Moves between objects:
state | γ φ
dek | beg goz
ref | gop fov
taz | tuv vus
dun | beb mul
nar | gab rol
zus | nes noz
sir | bef nur
niz | rog bur
gab | med gez
zir | suk rut
sal | sim sil
von | mul sus
bam | gab saf
vig | zud nol
kif | vos por
tuv | mul rud
fod | lav pak
gop | diz dek
rut | dek zun
lam | tef los
rad | nes tak
naz | nuf kif
vok | rut sen
pud | vok rut
bef | beg zus
pak | sar beg
dif | naz mir
pim | bov zud
vos | teg taz
diz | sar med
tor | gog lok
tul | siv niz
rog | rog ref
zef | lop vul
sar | vol lam
lof | pud sir
gir | nol let
zud | vig liv
lop | von nez
sen | lav nez
bov | let taz
gad | pog gir
siv | saf vok
noz | sir nar
zun | nez gop
lav | naz pak
teg | kek nes
tef | fov tor
sus | siv per
bur | ref noz
nes | liv gad
saf | rut rof
rol | dek gop
tok | med rog
per | pud tok
goz | sil pim
vus | rud zir
let | kek dif
nol | liv dun
vol | teg tef
los | tor biz
pid | bon pog
dut | gez zum
mez | gir vus
vul | bam siv
tak | let mez
riz | nur vol
rud | mul zir
nur | pak bef
gog | sal goz
pog | vof ter
nuf | biz vos
vof | mez nuf
por | rad bon
beb | zir lop
sil | sil biz
nez | bur diz
gez | tor sir
nak | zum sal
kek | sim pid
bon | rad vof
lok | nak naz
beg | lam nak
mir | kif kek
liv | vus beb
zum | sir riz
med | nar lof
suk | zef mul
biz | mir teg
mul | vul tul
sim | lok dif
rof | ref niz
ter | liv vig
fov | gab gop

In the rows, zero is written as 49.

The rows follow the links: the fewer symbols apart two objects are, the more alike their rows tend to be.

Rows of some objects; one shown again gets a slightly different row:
sen: 55 55 47 63 49 10 49 33 47 57 48 15 48 48 38 55 46 49 42 32 49 70 49 56 48 55 56 36 56 54 47 55 49 89 47 32 43 48 34 58 7 48 56 48 53 56 54 49 39 71
sil: 31 62 47 38 48 50 32 84 57 31 50 48 47 48 50 66 53 60 69 62 49 42 47 44 38 32 58 57 72 34 48 71 44 44 51 63 66 33 87 73 52 49 42 48 43 21 35 51 58 70
zef: 54 62 50 60 51 54 76 37 59 56 49 54 51 47 37 55 53 32 55 36 51 52 46 56 62 55 76 38 69 53 48 12 42 40 50 32 43 75 36 69 59 46 54 49 36 91 51 50 41 63
niz: 42 48 48 74 48 58 60 65 21 42 50 52 48 49 31 42 37 41 30 16 49 47 49 61 54 42 51 24 45 42 48 33 61 46 47 13 55 60 66 46 49 49 67 49 71 78 43 48 27 44
teg: 51 54 51 23 49 56 33 43 38 52 47 51 50 50 68 60 45 59 37 84 46 41 47 35 41 53 52 75 61 51 49 68 53 43 50 89 45 34 41 59 49 46 31 48 59 8 50 49 70 57
gop: 39 43 52 74 48 33 40 69 37 38 50 36 52 51 31 43 43 53 43 17 49 57 50 63 45 38 37 24 39 39 51 62 56 69 51 10 58 42 74 37 26 50 66 49 61 56 41 48 28 44
vig: 38 34 47 33 50 31 66 70 67 40 48 41 48 46 66 28 57 38 73 68 48 63 47 41 57 37 32 64 21 39 47 28 42 65 49 72 59 65 70 20 34 47 37 48 34 60 41 48 61 30
pid: 54 42 48 23 50 60 51 39 25 51 49 54 50 50 71 43 38 46 23 85 49 47 51 33 50 53 42 77 40 54 47 45 60 44 47 91 44 51 38 38 51 48 28 50 71 32 53 51 73 39
siv: 51 61 51 69 50 50 71 42 44 50 47 48 49 47 30 56 46 36 40 21 50 55 47 62 61 53 72 26 66 51 47 20 51 47 48 18 47 69 44 66 49 50 65 50 53 92 52 50 31 66
von: 57 60 51 62 48 53 77 38 56 56 49 50 48 49 34 54 53 32 52 29 49 54 48 56 65 55 73 35 68 53 49 13 45 44 47 32 43 77 37 69 55 49 59 50 44 94 53 48 39 65
gad: 52 31 50 24 49 52 58 44 40 53 47 53 49 49 72 29 46 44 37 81 50 51 51 35 55 50 34 75 21 53 49 34 52 45 48 84 46 60 46 23 49 50 30 51 58 48 51 48 71 24
nes: 54 33 48 26 51 57 54 38 40 55 51 60 47 47 72 30 46 46 36 82 49 45 50 36 51 54 31 70 21 51 47 42 52 43 47 84 45 55 35 20 56 50 33 47 55 37 55 48 69 19
let: 47 51 49 16 50 56 50 51 33 48 49 50 47 48 74 51 42 47 35 92 50 49 49 32 49 47 52 81 53 47 50 44 54 45 50 98 50 49 52 52 50 49 23 51 62 30 50 51 76 51
pud: 50 50 49 80 48 41 60 43 39 54 49 41 50 48 25 48 43 43 38 10 48 59 48 62 53 53 54 20 53 51 51 38 54 60 47 6 47 60 42 53 37 49 70 49 58 83 50 47 25 58
med: 45 36 47 77 49 62 41 53 35 46 49 63 48 49 30 40 43 53 39 11 49 41 48 63 44 46 32 21 28 47 49 55 55 36 48 9 51 41 54 29 58 48 71 49 58 58 46 49 23 26
dek: 34 47 49 67 48 25 35 77 55 35 46 29 52 46 33 51 51 57 64 24 47 59 48 58 40 34 40 31 47 38 51 71 47 72 51 23 62 34 81 48 26 49 63 48 44 41 38 47 34 55
vul: 55 61 50 64 50 60 73 39 53 53 48 56 48 49 35 55 51 33 51 29 52 48 49 56 62 52 75 32 70 53 49 16 46 35 48 27 43 71 39 68 64 48 61 49 44 91 51 48 35 61
vok: 53 57 51 70 51 25 58 40 44 53 49 27 50 49 31 52 46 41 39 19 51 66 49 60 54 55 59 27 61 52 48 39 53 75 49 19 45 60 41 62 23 47 64 48 54 78 53 48 30 71
rud: 54 59 49 47 50 56 82 39 64 54 45 58 49 49 46 52 59 28 63 51 49 51 47 47 65 54 75 50 64 53 50 2 41 34 47 52 47 80 38 65 65 47 46 47 35 91 51 49 48 59
mez: 54 42 49 21 52 59 67 39 39 55 50 56 48 48 72 37 44 40 34 85 50 50 48 33 56 53 44 75 38 53 47 25 55 41 48 91 44 65 37 37 54 46 29 51 59 53 52 49 74 36
sim: 41 63 50 31 47 55 28 63 44 41 49 48 49 49 61 70 47 62 50 74 48 41 47 40 38 41 61 68 75 43 48 75 52 42 50 73 56 31 64 75 54 49 33 49 52 8 45 47 65 70

Each walk starts at a row. The symbols on each line, taken left to right, move it on to the next object.
Each answer is a row, close to the row of the object it stands for.
---
37 38 46 75 49 40 36 71 39 35 49 42 49 47 31 43 46 55 52 15 47 50 48 62 43 36 31 22 32 37 50 66 53 58 50 13 58 38 74 33 39 49 69 49 54 48 42 48 26 37
γ φ φ γ φ γ γ φ -> 51 59 47 68 49 60 71 48 38 48 52 54 51 50 31 50 45 35 41 24 50 50 47 59 62 47 71 31 62 47 51 16 50 38 48 20 48 71 51 64 57 50 63 48 55 93 51 48 31 59
γ γ φ γ φ γ φ γ γ -> 34 59 48 42 48 53 27 81 62 33 49 54 49 49 49 63 53 63 74 57 47 40 48 45 37 33 56 54 69 36 47 73 42 41 49 58 65 29 87 67 58 48 46 50 36 19 35 48 52 63
---
39 40 50 76 51 53 35 70 36 39 47 53 51 51 30 42 42 55 44 14 48 42 49 64 42 38 34 21 35 38 48 66 58 46 53 9 58 34 73 33 48 48 68 49 61 46 40 50 25 35
φ γ γ φ φ φ φ γ -> 48 56 47 21 50 59 37 50 31 49 50 49 49 49 68 61 41 55 30 85 47 45 48 36 46 50 58 78 61 48 50 61 57 42 49 89 50 39 50 61 52 48 28 50 65 18 48 49 72 60
φ φ φ φ φ φ γ -> 48 48 49 46 48 40 85 46 72 51 48 46 47 50 50 40 57 26 70 53 48 61 51 47 67 49 62 52 50 51 46 3 38 52 46 54 48 83 44 49 50 49 47 47 27 92 50 50 52 50
---
49 54 50 77 49 54 61 48 31 48 48 50 49 50 26 49 42 42 31 12 46 52 49 63 56 51 61 23 55 48 51 29 56 46 50 9 50 62 50 54 49 49 69 47 63 85 51 47 23 52
γ φ φ γ γ -> 42 40 49 74 49 52 50 59 27 42 50 48 49 49 31 39 39 47 30 11 48 49 49 63 50 45 37 22 35 46 49 46 58 51 49 8 50 51 60 33 44 48 69 49 68 69 43 48 24 36
γ γ φ γ γ φ -> 44 60 49 44 51 47 18 61 58 43 51 48 48 46 50 69 54 69 62 54 49 39 48 45 33 43 52 56 67 44 48 92 44 47 52 58 54 17 61 67 52 47 43 51 39 2 44 51 53 65
---
48 57 49 74 47 53 69 54 36 47 50 49 45 50 27 50 44 37 39 16 49 52 48 62 59 45 65 23 60 47 50 26 55 47 48 11 53 63 54 61 49 49 68 47 59 88 47 47 26 58
γ γ γ γ γ φ φ -> 44 64 47 37 50 52 18 58 52 44 49 49 46 46 52 73 51 67 56 63 46 38 47 43 37 45 57 60 73 45 47 83 47 43 47 66 51 21 57 73 56 49 41 50 44 4 47 48 61 69
φ φ γ φ φ φ γ γ γ -> 53 59 49 60 49 44 78 38 62 52 51 43 50 49 35 51 52 32 57 32 50 59 48 56 63 57 72 37 63 55 49 10 45 53 48 30 43 77 36 64 44 47 56 48 37 95 54 49 38 66
---
51 50 50 71 48 21 55 47 43 48 52 23 50 47 30 46 48 45 43 18 52 68 48 61 51 50 50 26 49 51 48 46 52 83 48 15 47 54 46 48 14 47 64 50 53 73 48 50 29 61
γ φ γ φ φ φ γ γ -> 44 33 48 32 49 36 75 56 65 44 48 46 49 47 65 27 56 31 68 72 49 61 48 40 61 44 38 65 24 45 50 18 41 58 50 74 54 73 59 23 43 48 35 48 34 70 46 50 66 30
φ γ φ γ φ φ γ -> 38 51 50 19 49 46 64 72 57 35 52 45 51 48 71 50 53 41 65 86 51 51 48 35 55 38 56 78 55 40 47 32 43 48 51 91 58 61 74 54 47 47 30 50 42 47 41 49 72 54
---
37 35 49 33 50 30 65 72 68 36 50 39 50 49 64 29 58 39 75 70 49 61 51 42 58 39 38 63 24 40 49 32 39 63 49 68 59 64 76 24 38 50 39 50 33 60 40 46 59 32
γ γ φ γ φ γ φ γ γ -> 50 54 48 74 48 68 64 49 44 51 49 62 48 49 25 51 47 39 45 17 50 43 48 63 56 50 62 24 58 49 49 26 52 29 49 13 49 64 49 58 67 48 66 48 55 85 51 51 27 51
γ γ φ γ φ -> 47 55 51 73 48 31 61 50 47 47 45 30 51 50 25 52 47 37 46 16 48 65 48 61 58 48 62 23 60 46 51 34 51 70 48 14 50 62 51 58 29 48 68 46 52 84 48 48 27 65
---
46 35 47 72 49 66 39 58 40 45 49 66 49 50 35 36 44 57 42 18 48 37 52 62 42 45 27 25 25 45 50 60 51 31 49 14 52 40 58 26 64 50 64 47 56 50 45 49 28 20
γ φ φ γ φ φ -> 49 31 47 68 50 70 36 41 44 52 46 70 47 51 39 34 47 59 44 25 46 35 49 57 46 52 22 30 20 51 49 62 49 25 49 23 44 37 41 20 71 50 62 47 52 41 51 51 34 14
φ φ φ γ φ γ γ -> 45 38 51 74 49 74 39 55 43 45 50 70 51 51 30 43 48 53 45 15 50 33 48 61 43 45 33 24 33 46 49 55 52 21 50 14 50 40 56 35 75 47 66 49 53 52 44 51 27 26
---
57 37 52 61 49 71 28 33 62 57 50 71 46 50 43 43 55 62 56 34 49 30 50 56 36 57 28 36 30 56 48 71 42 23 50 31 40 27 32 29 75 50 56 48 40 28 56 47 39 23
γ φ φ γ γ -> 59 33 48 56 49 57 24 24 66 64 50 60 49 51 46 41 55 63 55 39 52 37 49 53 36 59 23 40 28 59 49 78 41 36 50 38 39 26 25 29 64 49 54 50 35 23 57 49 43 25
φ γ γ γ γ φ -> 52 58 48 51 47 49 82 41 65 55 48 51 47 46 46 50 55 25 63 47 47 56 48 49 67 54 72 47 62 52 50 5 39 43 47 44 47 80 39 64 56 50 50 48 34 96 51 51 48 59
---
51 49 48 34 49 52 84 41 65 52 51 56 47 49 61 43 55 28 61 71 53 56 49 40 66 52 63 64 50 52 47 4 42 41 47 71 46 79 42 52 59 51 38 51 37 82 51 50 61 48
φ φ φ φ φ γ γ γ -> 44 49 50 58 49 48 14 58 60 46 47 51 49 50 42 57 52 70 61 37 46 39 48 54 28 43 35 41 48 46 50 97 44 47 50 37 51 14 57 47 52 49 56 47 40 7 46 48 41 50
γ γ φ φ φ φ φ -> 59 29 48 50 47 68 37 28 52 59 51 71 50 53 52 32 52 57 48 49 50 35 50 50 41 58 17 46 16 59 49 63 48 25 49 44 38 36 27 18 70 51 49 49 46 29 56 47 48 13
---
50 44 48 44 47 45 84 49 73 49 51 52 51 49 54 39 57 25 71 56 50 58 49 46 68 50 60 53 45 49 48 4 38 47 47 55 49 80 47 50 54 48 42 51 27 89 51 47 54 46
φ φ φ γ φ -> 39 42 49 74 49 51 49 70 25 39 50 48 46 48 31 43 36 47 32 14 49 50 50 64 51 38 38 22 36 40 47 49 59 52 46 12 59 49 70 36 42 49 67 49 70 65 40 49 27 39
γ φ φ φ γ φ γ γ -> 57 61 50 53 47 57 77 40 63 54 51 57 51 50 41 53 53 30 60 39 51 52 47 52 65 54 74 43 67 52 49 7 44 36 47 39 44 78 39 68 62 47 53 51 36 93 51 50 42 61
